Each row is shifted at random along 6 fixed directions that mean nothing.
Known rows, with every step that occurs
kufe > nibar > pozo > patol > neli: [  99 -198   64 -380  256  -95 -333    6 -137  -27  101   25  -60  -75
 -378  176  -91  -80   55  -29  381  292  -62   80  -92   82   46   79
   -6  209   89 -230  157  312  -23    5  -75   -3  180  311 -154 -143
  227 -112  117 -200  143   90  205   58 -159 -166  182 -184  115 -112
  134  336]
kufe > patol > neli > pozo > tizo > rizer: [ 248 -239  324 -455   86  135 -424   59 -258 -113  382  123  -86  109
 -434  -48 -115   -6   21 -217  280  147   88   -9 -155  109  -18  206
   61  151   93 -295  308  445  -24  -13 -171 -102  377  -11  -89 -213
  431   -2  138 -342  128  200   98  240 -116   19   74 -258  -71 -226
  126  361]
patol > pozo > nibar > kufe > medula > buki: [ -12 -159    3   70  221 -242   77 -207   39  111  136  -53   90    1
  -21  -19 -166 -131  344  181   -7  137 -213  -53  -59 -170  -30   -8
  196   -1  -96   55 -276  -42  -88    4  185  119   38   99 -217 -397
 -151  -28  166 -107   39 -200  219    1 -171  -69    4  -64  -42  139
  150    2]
buki > patol > pozo > tizo > rizer > neli: [ 165 -133   74   95  -56   47  143    9  -63 -201  257   24  244  103
   86   85  -20   56  217  -84 -163  -48  -69 -194   -5 -287  -17  -82
   12 -204  -57  217 -143   37 -113  -26  117   44  107 -123   71 -259
  242  192 -103 -119  -31 -119  -33   80  -10  160  -33 -140 -233   41
    7 -112]
neli > patol > pozo > kufe > medula > nibar: [ -62  114 -121   92  149   46  316 -212  108 -252  332  -14  444  276
  507  372   20  126  130  129 -516 -273  -94 -305  133 -402  -57 -302
   55 -314 -222  593 -561  -51  -48  -71  388  151 -117   -7  221 -356
  331  360  101 -141  -93 -360 -222 -157 -218  -36  -28 -162 -389  373
   25 -276]
rizer > pozo > kufe > tizo > patol > neli > buki > medula > nibar: [ 102 -242    6 -306  121  -74  -83  128 -212 -178  352   95  290  117
 -176  260   54   58  179 -233  360  112 -103  -95  -82 -337  -15   64
   -6  194  -44   39   -8  251 -190  -65   89  111   19  176  110 -533
  291  154  249 -230  391 -224  193   10 -562 -213  440 -270   42  186
  370  156]
rizer > patol > neli > buki > medula > nibar > kufe > tizo: [ -70 -174  -28 -105  304 -153 -166  -70  209  -73    4   43   94   56
   47  113  -43  -24  268   69   75  278 -220  -56  -36 -103  -74   76
  156  -32  -80  163 -287  273  -86  -97   56  155  139  271 -125 -264
  -16  -40  142   69   56 -148  218  -34 -329  -32   24 -208   -4  171
   45   24]
pozo > patol > firo > tizo > rizer > neli > buki > medula > nibar > kufe: [  78 -175  361 -325  281  420 -376  -60  175 -325  436    1 -146   67
  106   66 -226  196 -189 -188 -369  130  348 -196  -74  353 -121  164
   37 -174  332   50   84  547   80  -58  -89   19  132 -146  281   70
  603   92  116  -84  -59  327 -272   60  142  -26 -201 -376 -396 -122
 -228  189]
firo > tizo > rizer > patol > pozo > kufe > medula: [  88 -250   58 -293  298 -137  -70    6 -193  -32  121  120   73  286
 -150   89  111  192  221 -213  -62   74  -45 -293  158   31 -186  -32
  131 -149  -40  178 -105  198 -147  -68  172 -106   77  128  149 -205
  221  -14   29 -159  114   -3    7 -308 -150    3   66  -96 -152  273
  159   66]
tizo > rizer > neli > buki > patol > pozo > nibar > firo: [  85 -216  135 -584  388   18 -359  -10 -182  126    0  198 -202  389
 -264   12  301  237   15 -345  209  317 -144 -259   60   92 -272  116
  128   96 -135   79   34  316   36  -37 -109 -182   74  411  155  -58
  303 -149  -76  123  153  219   43 -278 -255  -15   74  -70  -67   50
   75  159]
patol > pozo > firo > tizo > rizer > neli > buki: [ 361   56 -122  -28  -43  339  322   37   48 -211  415   -8  362  198
  245  242  -34  107   22 -202  -82 -401  181 -277 -147 -348    3 -137
 -297 -116  118  162   25 -156   14  132  150  262 -348 -290  438 -390
  452  507  198 -344  102 -213  -80  -66 -359 -212  353 -295 -222  231
  166  -74]
rizer > neli > pozo > kufe > nibar > tizo: [  73 -216    7   16  150 -116  -68   99  223  -21  -15 -128    9 -191
 -144   39 -328 -323  261  240   51  223 -135  -42 -158   63  145   57
 -121 -124  165   -4 -144  163  -81  106  -60  203   88  184 -270  -65
  -99 -103    6  -85   16   59  354  223   -6  -81    0 -242  109 -104
  -21  100]
neli > patol > rizer > pozo > nibar > firo: [ 324    2  -26  108 -159   10  221   11 -148  119  246   43  274   35
  -73  -31  -57 -205  400  216  -18  -85 -383 -261 -193 -502   91  -15
   66  -36 -337  185 -269 -124  -30  -22   90  224  -55 -183 -242 -635
  -89  314  -45 -260   17 -352  138  134 -405   61  123 -139  -57   66
  208 -199]
nibar > kufe > patol > firo: [  -6  -81   18 -427  408  -31 -250 -170   45  109  105  -48  -72  -40
 -100  123 -164   75   37  -20  276  186   25  -19  -12  114   -8   59
  -49  143  113 -155  128  174  -47   -7  -59  118  -55  332 -108  -37
   92  -82  210 -118   57   56  102 -154 -284 -217  147 -152   77   47
   86  188]
rizer > neli > buki > patol > firo > tizo > medula > nibar: [ 179 -158   10   66  -38   27   50  180 -124 -124  276  169  178   71
  -48   34  -46    8  303   24  118   57 -138 -136 -146 -377   17   95
   74   68 -103  129  -89   69 -109 -122   20  232   96  -84   31 -562
   66  154   90 -110  138 -181  139  187 -446   40  115 -183   62   95
  266  -58]
medula > rizer > neli > buki > patol > firo: [ 101  -58  120 -135   30  302 -133  -54  183 -119  341  -18  101  -14
   21  -33 -246  -51  -14  -41    2    0  281  -39 -204  -15   46  105
  -32   53  177 -133   52  166  140    1  -57  144   99 -140   15  -75
  146  200  212  -58   45   53 -111  135 -133 -119   86 -237  -52  -21
  -82   39]
firo > medula > buki > patol > pozo > tizo > rizer: [ 137 -380  485 -227   75 -151 -287   59 -349  -12  332  186 -227   67
 -410  -99  -15  108  -70 -299  210  317  -13  106   73  196 -101   95
  425  187  180 -252  262  367 -137 -105 -116 -296  426  -18   64 -317
  273 -383   35 -211  284  209   75  221   71  167  -68 -222 -189 -174
  138  312]
kufe > tizo > rizer > pozo > nibar > firo > medula > buki > patol > neli: [  50 -314    1 -350  568   -8 -220 -206  107  -15   18  102  -52  316
  -18   88   24  322  278 -295  -57  262   62 -238   52  213 -348  157
   25 -202   93  135 -107  341  -46  -81   78   75   39  193  167  -66
  222   32  165   11   85   52   33 -505 -172 -121  -79 -123 -131  231
   49  186]
neli > buki > medula > rizer > pozo: [  -5  -77  -91  -33   92   31   33  -68  243   74  -64  -30   71  139
   77  -28   42   -6   79 -156 -184   19  121  -69   -7  110 -102   99
   81 -136   83   50 -179  112   98   -5  110    6  -49 -121   80  -11
  -76   44  144   49  141  -80  -95 -269  -55 -124   51  -29  -82  248
   10  -76]
neli > buki > medula > nibar > firo > tizo > rizer > patol > pozo: [ 193 -163   26 -415  245   -9 -245  168  -72   -8   98  138 -172   30
 -326  258  158  132  -77 -308  366  189   55   70  -30  108  -60  206
   55  226  247 -179  266  305  -29  -42 -111   96  -94   92  294 -318
  359 -140  229 -325  398   -7  146 -118 -509 -249  420 -285   12  122
  239  279]
patol > rizer > neli > pozo > firo > tizo > medula > kufe > nibar: [ 353 -127  129  -87  215   24   93  114   49 -118  335  -89   68  204
  103  320  -57  133  -74 -284  -73   -5  -30 -256   27  -35    2 -207
   23 -151  144  279  -83  190 -175   -9  113   18 -133   25  348 -367
  414  -54   80 -246  239   26  192   -4 -158  -23   41 -424 -281  156
   97   28]
tizo > medula > nibar > firo > pozo > patol > rizer: [ 201 -248  126 -212  326  -77 -220   -8  -28   68  140   -3 -306  -35
 -272  129 -107   14    2  -74  119  255   44  122   21  326  -34  117
  169  -15  272 -163  125  344  -44  -38  -89    8  112   75   23 -150
  257 -218  100 -260  180  102  105   -7    0 -119  -13 -178  -73  -64
  101  258]
buki > medula > kufe > tizo > rizer > patol > neli > pozo > nibar: [ 149 -282  165 -257  209 -233 -167   88 -150  -16  151   80   19  299
 -180  159  173  121  190 -267  144  274 -288 -178  123 -142 -109   42
  298  -34 -121  262 -172  365 -213 -166   85 -133  189  255   41 -425
  249 -116  -51 -108  283  -54  242  -58 -332   99   59 -243 -120  210
  185  100]
nibar > pozo > patol > rizer > neli: [ 151 -169  -35   51  121   76  -60 -167  182   23   55  -72   81  -14
  -44 -139 -235 -169  323  148 -183  100   18 -113 -131   73   -1   98
   32 -260   43   -6 -210  179   66   25   28   85  182  -77 -275  -31
  -84  193  -26   -2 -152  -18  -17    9  113    9 -145  -25  -59   12
  -30  -42]
pozo > kufe > patol > firo > tizo: [ -31 -167 -216   38  425 -147  205 -292  375   60  104 -240  147 -102
  209  113 -460  -75  410  246   29    8   59   33  -15   54   56  -52
 -155 -250  354   50 -162   -1 -106   60   87  392  -34  211 -187  -22
 -121  131  208  -86  -36 -171  108 -162 -135 -319   29 -127   84  162
   55   17]
firo > medula > buki > patol > pozo: [ -62 -202  147 -133  141 -139 -125  -74 -105   11  130  149  -13  114
 -110   -5   -4   84   12 -112   58  207   10   51  142  114  -94   16
  321  103   80  -60   -6  192  -50 -105   36 -155  248  101   47 -223
   44 -226   96   -4  185   36  -68  -27  -50    0  -30  -87  -79  100
  156  109]
patol > neli > buki > medula > rizer > pozo > kufe: [ 189 -239  274    9 -217  -59  -14  148  -48   -5  371  -50  133  -81
 -205  -74 -264 -335   58   -3   93  106  -67  -10 -149 -100  203    6
  246  140   78 -104  -48  178  -31  -13   29  -84  209 -166 -137 -458
  -30   19   92 -194  291  -29  123  360  -12   12  143 -267  -53  -37
   97   31]
tizo > pozo > nibar > kufe > patol > firo > medula > rizer > neli > buki: [ 155 -274   17 -168  538  -74  -95 -117  359  107  110 -189 -172   90
   47  147 -292  -86  202   71  -20  235   25  -46    2  273  -52   13
  123 -211  336   72 -186  228  -14   91    0  186    6  262  -46 -132
   88 -145  150 -115   74   79  163  -90 -112 -240  -43 -322  -91  158
   27  138]
nibar > pozo > kufe > tizo > patol: [ 104 -176  -79 -231  249 -106   28  -12 -135  -58  150   11  139   13
  -72  230  -11   82  254  -40  147   27 -120  -99   14 -193  -39    5
 -104  -79  -55   26  -45   88 -160   29   85  154 -115  153   43 -293
  207   95   97 -304  103 -216  162 -107 -335 -119  255 -156    5  184
  285  112]
buki > medula > nibar > kufe > patol > pozo > firo > tizo > rizer: [ 174 -224  249 -262  376  -90 -133  -53  -54  -17  241  -24 -104   52
    8  261  -45  228   42 -234  -35  244 -107  -84  123  147 -126    1
  184  -80  143  147   -8  378 -208 -122   13  -40   12  122  152 -284
  374 -140   82 -230  188   -6   81 -151 -104  -32  -59 -288 -265   78
   83  158]
patol > neli > buki > medula > kufe > nibar > firo > tizo > rizer > pozo: [ 241 -115   44 -168  135   74  -33   25  -96  -31  146  177  258  315
   28   74   54  203  293 -263 -143   41 -170 -471  -57 -279 -205   63
   24  -93 -282  334 -211  158 -104 -144  190   90 -110  -87  202 -565
  156  259  122 -159  142 -177   95 -258 -422   66   83 -183 -181  303
  221 -111]
buki > medula > rizer > patol > firo > tizo: [  85 -141 -231   65  265 -314  146  -64  166  230 -201   22   21   94
   36  125  119  140  286 -147  179  165 -155  -31  104  -98  -78    2
  137  -95  115  196 -148   67 -157 -149   87  130  -95  156   60 -252
 -160  -53   45   12  241 -240  213 -370 -429  -74  150  -12  111  401
  170  -67]
patol > medula > rizer > neli: [ 283  -10  254  145 -301    6   13  271 -129 -118  299   16  -20  -75
 -122  128    0 -104 -255 -108  114   -1  -54    1  -96 -191  204 -151
  206  204   20    8   89   34  -76  -32  -16 -142   37 -179  172 -380
  175  -96    3 -241  211   33  203  420  -37  198  122 -263 -107  -44
   17   11]
rizer > pozo > kufe > nibar > firo > medula > buki > patol: [ -50 -196   34 -200  316   35  -24 -109   83 -110  246  -17  192  -32
   71  169 -205   94  129  -13 -161   99  108 -214   16   56  -94    2
  -89  -90  149  118 -143  146  -39  -43  165  174 -130   69   93 -150
  109  107  232 -152   83  -61  -91 -238 -172 -250   96 -267  -86  175
   43  115]
kufe > nibar > firo > pozo > tizo > patol: [ 154 -158  222 -164  174   94 -103   -4 -254 -163  270  154   12   37
  -78   32 -112   90  189   27 -164   87 -113 -219  -32  -43 -118   13
   -9 -138 -104  117  -11  209 -131  -18  -26  104  143  -30    8 -246
  296   23   -6 -296 -132   -2   -6   79  -78  148 -140 -214 -194 -133
   43  137]
medula > rizer > patol > neli > buki: [  96 -140  105  -32  106   13 -150  -15  185  -29  128   -8  -71   37
  -77  -51 -102 -166  -68   34  110  125   67  149  -64  121   34    9
  242    9  142 -106  -47  204   90   25 -104   -9  252   63  -63  -80
   27  -90   93  -30   94   50  103  213  -56   -8   24 -196  -39   21
  -77  114]
rizer > pozo > kufe > medula > buki: [-120 -264    6  -91  417 -252   18 -143  261   83   29 -167  -64   16
   17   57 -170  -72  -28  -38   19  198  106  106  116  369  -37  -99
  147 -102  342  -40 -142  117  -65   78   65  -12    6  333   -2  142
 -148 -285  206   30  181   62  135 -173   69 -251   26 -117  -13  212
   -9  167]
medula > rizer > patol > firo > tizo: [ 161 -111  -11 -137  163  118 -117  -79  -22    2   91  108   53   41
  -99  -45    0  196  112 -198   27   36  185 -134  -69   41 -125  144
   -9  -47  117  -45   91  228  -45 -116  -26  106   27 -135   84  -96
  116  185  131 -150   90  -32  -11 -203 -288  -35  111  -55    0  143
   40  105]
kufe > medula > buki > patol > firo > pozo > nibar > tizo: [ -52 -239 -250 -354  479 -123 -150 -191  156   60  108  -10   33 -154
 -238  219 -239   50  365  -46  464  224  179  125 -156   41  -41  307
 -280  193  402 -366  183  137  -31  -13   50  392 -106  212  -99 -158
   80  -15  492 -230  280 -121  203 -316 -455 -572  395 -160  289  143
  286  313]
kufe > tizo > medula > rizer > pozo > nibar > firo: [ 225 -230  130 -171  235   49 -123   70   83  -60  181 -115 -221 -129
 -208  102 -209  -38  105  -84   -8  124  151  -18 -178  256   29  179
  -66  -85  273 -170  118  258  -43   82  -54  196  -45 -154   54  -85
  181  -65  207 -382  111   89  188  -14  -20  -91   42 -270  -62  -92
  -46  262]
firo > pozo > tizo > patol > medula: [ 101  -90 -234  -62  149 -227  239   19 -180  -57  112  104  166  204
   40  368  246  227  107 -187  200  -75 -167  -80  177 -333  -63 -164
  -10  -28   -4  173  -21  -77 -214  -39  200   59 -162  148  289 -413
  344  -38   40 -263  233 -264  111 -192 -375  -81  301  -85  -61  307
  378   14]
medula > kufe > patol > pozo > tizo > rizer > neli: [ 157 -319  118 -126  321 -115 -150 -152  -49   40  133   15   50  182
  -96  -52  -31  191  215 -257   83  234  -49 -146   57   45 -184   43
  146 -158   46  123 -103  336 -248  -97  -14  -61  210  225  -69 -123
   71   -4   20  -71  100   14  206  -90 -139   98  -53  -58  -97  124
   87  115]
kufe > medula > rizer > pozo > firo > tizo: [ 272 -231  213  333   13 -179  255   19   67  102  131  -23   59   14
   78 -182 -259 -163  345  135 -308   98 -213 -150  -28   67   -7 -118
  309 -321   -7  222 -342   68 -162  -53   72   26  198 -214 -177 -323
 -309  -37  -26 -128   -7 -131  188   76  129  249 -330 -118 -161  107
  -25 -102]
rizer > neli > buki > medula > kufe > nibar > tizo: [  45 -119  100   34  -40   12 -138  120  105 -105  155   23  127 -131
  -65  -11 -215 -129  214   66   75  178 -126 -133 -232 -219   77  163
  -59   97  -32   50 -113  160  -74  -58    0  174   45  -28 -131 -333
 -101   27  157  -57   81  -43  256  249 -231   27   65 -267   70  -39
   56  -16]
buki > medula > nibar > pozo > tizo > rizer > patol: [ 121 -190  278  -77  107   -2 -138  119  -55 -235  183    3 -180  -50
  -48  220  117  105 -142 -171 -258  174  -42    7  104  147  -43   29
  220 -168  140  122  -36  359  -82  -82  -17  -90   95 -103  217  -95
  446 -192 -100 -236   69   57  -46   63  110  167 -113 -293 -350  -53
 -139  133]
firo > medula > kufe > patol > pozo: [ -38 -134   71  -26  248  -95  -11 -209   45  -30  146   30  139  200
  180   43 -136  129  177   28 -294   74  -30 -177  209   80 -119  -88
  258 -214  -29  274 -314  196 -133 -127  181  -58  183   85  -13 -206
    4  -18   73  -49  -24  -61 -117 -146   -4   82 -218  -76 -219  242
   71  -68]
kufe > medula > buki > patol > firo: [-135 -106  -65 -121  346 -128  -14 -263  168   86  140    4   72   95
   64   20 -170   55  232   38  141  122   63   47  -12  -57  -66   39
   97   68   85  -52 -100   -6   14  -65  111  181   59  203  -96 -163
 -132   -8  311   41   64 -126   17 -200 -295 -208   36  -61   78  220
  116   24]

Rows
[ 292 -309  526 -366   29  -79 -312  163 -442   88  333  289  -22  258
 -331 -119   53  108   44 -338  102  340 -293 -376   27  -36  -81   -8
  432  133 -185  218  -11  562 -237 -235 -112 -376  374  130   29 -503
  190 -134  -81 -124  267  149  163  143 -277  333  -47 -272 -130   48
  185  125] => buki > medula > rizer > neli > pozo > kufe > patol > firo > tizo
[ -62 -155    5 -533  550  148 -335 -146  126 -179  261    7  -98  114
  -41  254 -144  196   22 -104  -44  116  284 -119  -16  230  -99  204
 -153  -85  261  -84   66  413   14  -23   17  206  -20  153  166   -6
  513   41  298 -231   77  141  -83 -238 -231 -281   69 -217 -117   66
   44  262] => neli > pozo > kufe > medula > nibar > tizo > patol > firo
[ 263 -103  162 -124   60 -190  -14  158 -138   69  195   49   13  102
 -179  207  127  -96  -17 -114  253  154 -353 -152  -72 -275   38 -175
  232  220 -172  139 -138   63 -107   23   69 -113  -61  198  110 -550
  166 -181   77 -208  296  -92  419  167 -346   25  278 -300 -105  148
  169   46] => patol > pozo > nibar > kufe > medula > rizer > neli > buki
[  83 -180   35 -150  313 -187   96 -108 -122   -3  246    3  143  211
  131  251    6  274  291 -175  -31  107 -199 -231  165 -203 -121  -58
  132 -126  -15  366 -187  174 -265 -169  172   68  -31  195  135 -443
  225   39   41 -151  170 -189   32 -239 -345  -31   21 -181 -146  278
  246  -26] => buki > medula > kufe > patol > firo > tizo > pozo > nibar
[  88 -122   90 -429  342  183 -176   41  148 -267  339  -31   14  107
   32  348 -139  102  -41 -150  -12    6  148 -208  -58   39  -21   -3
 -178  -36  240  103   72  252   58   48   68  169 -133   92  342 -163
  557  101  224 -246   90  100  -52 -116 -217 -251  209 -483 -195   70
  -39  171] => pozo > kufe > nibar > firo > tizo > rizer > patol > neli > buki > medula
[ 117 -114 -111  -81   40 -125   39   33   -2   -3  170 -108  165 -185
 -136  299   16  -44  176  -61  183   73  -69  -38  -60 -278  107   91
  -25  110   93   -4  -39   87  -97  -67  175  151 -203  -62  -10 -422
  168  121  132 -330  293 -258  130  -75 -385 -235  429 -203   25  187
  180   64] => buki > medula > rizer > patol > pozo > nibar > kufe
[ 202 -291  237 -105  197  -43  -59   11 -121  -19  238   88  -84  111
  -65  -23  -74  120   78 -105 -217  150  -49 -250   86  144  -94   -8
  276 -224   19  134  -93  310 -149 -103   14  -80  116  -84  134 -294
  174  -76  -60 -236   95   64   32  -19   13  220 -138 -142 -240  105
   71   71] => nibar > firo > tizo > patol > medula > rizer > pozo > kufe
[ 202 -229  250  -50  169 -160  111   36 -212   57  237   65   -9  285
   63   83   71  146  -20 -165 -234   91 -176 -272  276  -10  -92 -259
  412 -208  -67  371 -223  148 -206 -100  122 -200   53   60  234 -384
  180 -127 -158 -136  176  -15  -27 -101  -49  221 -127 -165 -329  256
   97  -58] => tizo > patol > firo > medula > rizer > pozo > kufe
[  96 -169 -261 -499  516   13 -297  -34  173  -28  -58  -50 -106  131
 -232  383  104  206   41 -331  320  167  185  -58  -72  166 -109  189
 -288   17  318 -166  180  295   10   49   12  175 -174  299  163   82
  440  -81  243 -216  207  131  188 -387 -333 -380  332 -189   76  126
  157  308] => kufe > nibar > pozo > tizo > rizer > neli > patol > medula
[ 287 -108  158   63  -78  -82  187  166   49    6  284  -26  111  112
   64  158 -130 -164   67   45  -11   44 -237 -140   51 -138  157 -233
  203  -68   60  224 -186   35  -61  -23   73  -46   78    0   23 -453
   95  -77  -95  -91  160  -47   67  198  -63   54  -35 -355 -170   85
   99 -116] => buki > patol > rizer > neli > pozo > firo > medula
[ -21 -204 -636  -85  630  -45   -7 -251  621   63 -180 -195  -19  -54
   75  277 -209   54  387   43  263  120  295  120 -146  179  -17  312
 -414 -233  562 -123  -45  196  -19   52   -7  655 -237  242  -74   99
   11  204  347 -143   99 -115  194 -402 -477 -560  285   18  301  229
  157  193] => rizer > neli > patol > pozo > tizo > medula > nibar > firo
[ 108 -299  278 -330   95   42 -464  197 -152  -54  123  139  -76  -35
 -391 -110  -91  -42  191 -160  179  384  -46 -109 -204  110  -89  355
  101  168  -26 -182   90  468 -107  -76 -148   -2  231   51 -156 -248
   45  -87  138  -88  157  145  207  170 -207   17   54 -204   78 -122
  163  233] => rizer > neli > buki > medula > nibar > kufe > tizo > pozo
[ 180 -215 -202  -13  439 -370   87 -106  134  375 -239   35  -27  377
   -3   80  155   63  411  -66  141  276 -381 -204  130  -79 -180  -79
  251 -181  -67  433 -412  133 -161  -96   91   27   21  443  -83 -313
 -177  -94  -42  102  194 -169  359 -379 -466  -54   -6  -16   88  437
  228  -45] => kufe > patol > firo > medula > rizer > neli > pozo > nibar
[  87 -159  -88 -309  156   53 -206  -49  122   21  147   14  162   81
 -186   63  -90  -56  166 -195  285  110  169   17 -164   11  -14  213
  -19  160  139 -190   41  275   64  -27   32   86   76   31  -70 -214
   26  143  384 -142  284  -98   59 -152 -368 -313  334 -162  129  205
  209  146] => kufe > patol > neli > buki > medula > rizer > pozo
[  47 -312   18  104  339 -236   86 -215   18   88   38   57   91  270
   71 -131 -113   87  551   38 -309  129 -134 -228  124   10 -231    0
  302 -418 -125  293 -421  198 -172 -114  201  -11  280    7 -114 -279
 -113   48  -10  -24  -39 -154   54 -220   21  166 -294   87 -169  286
  139 -103] => firo > tizo > patol > pozo > kufe > medula > rizer
[  14 -115  166 -413  147  151 -435   70 -124 -185  110  229 -118  206
 -164  102  155  191  -95 -315   29  203   53 -113  -52   74 -154  240
   62  127  -34  -55  128  433   42 -103  -75 -104  145   18  240 -189
  461  -45  104  -34  146  183  -68  -44 -123   42   15 -145 -141  -67
   67  153] => patol > neli > buki > medula > nibar > tizo > pozo
[ 295 -189    0   25  131  -50  127  150  135  -64  202   -1   68   10
    8  240 -143  -74  352   57   91   69 -159 -106 -145 -217   10   14
  -23 -113   91  155 -172   56  -65   37   46  295  -80  -21   87 -509
  124   90  135 -299  140 -213  269   98 -368 -104  169 -396  -27  153
  169   37] => kufe > tizo > pozo > nibar > firo > medula > rizer > neli > buki > patol
[  22 -207  131 -150   99   65 -197  -48  -42  -82  241   91  221   87
  -51  -75 -112  -25  269   27 -147  202 -116 -295 -105 -155  -82  146
  109  -51 -176  189 -288  324  -20 -128   99   15  175   40 -171 -310
    6  181   82  -33   -9  -60  -22   47 -221   38  -27 -179  -53   99
  110    9] => rizer > neli > buki > medula > kufe > nibar > pozo > patol
[ 349 -326  -28  -90  197   -6  -77  100  114  -45  238  -80  -92 -181
 -219  134 -295 -117  176  -18  214  126  179  100 -149  175  141  187
  -26  -66  422 -282  170  286  -56   -2  -63  250   33 -179  -38 -316
  159   48  199 -469  214   -6  190   70 -180 -167  190 -269   97   48
  172  288] => nibar > pozo > firo > tizo > medula > rizer > patol > neli
[  -1 -272  210  -72  320  -85  -96 -176   51  -91  284  -92 -121  -15
  -46  -13 -279  -59  186   75 -148  166    8    2  -58  126  -36   66
  202 -107  108  -76  -84  193  -94   76   62   96  178    0  -69 -220
  142 -171  174 -201  -22   48  124  128   92   25 -169 -231 -215  -81
    7  170] => patol > pozo > nibar > kufe > tizo > medula > buki
[ 336 -134  256  -71  107    7    9  171   80 -162  392   -7 -113   79
   85  343 -136   41 -254  -81  -59   48  -36  -98  122   30  141 -194
  175 -143  299  202    0  222 -131  -15  -29   -1  -42   25  359 -417
  497 -154  -37 -394  194   95  142  286 -126  102   23 -519 -338  115
   47   92] => nibar > tizo > rizer > neli > pozo > patol > firo > medula > kufe
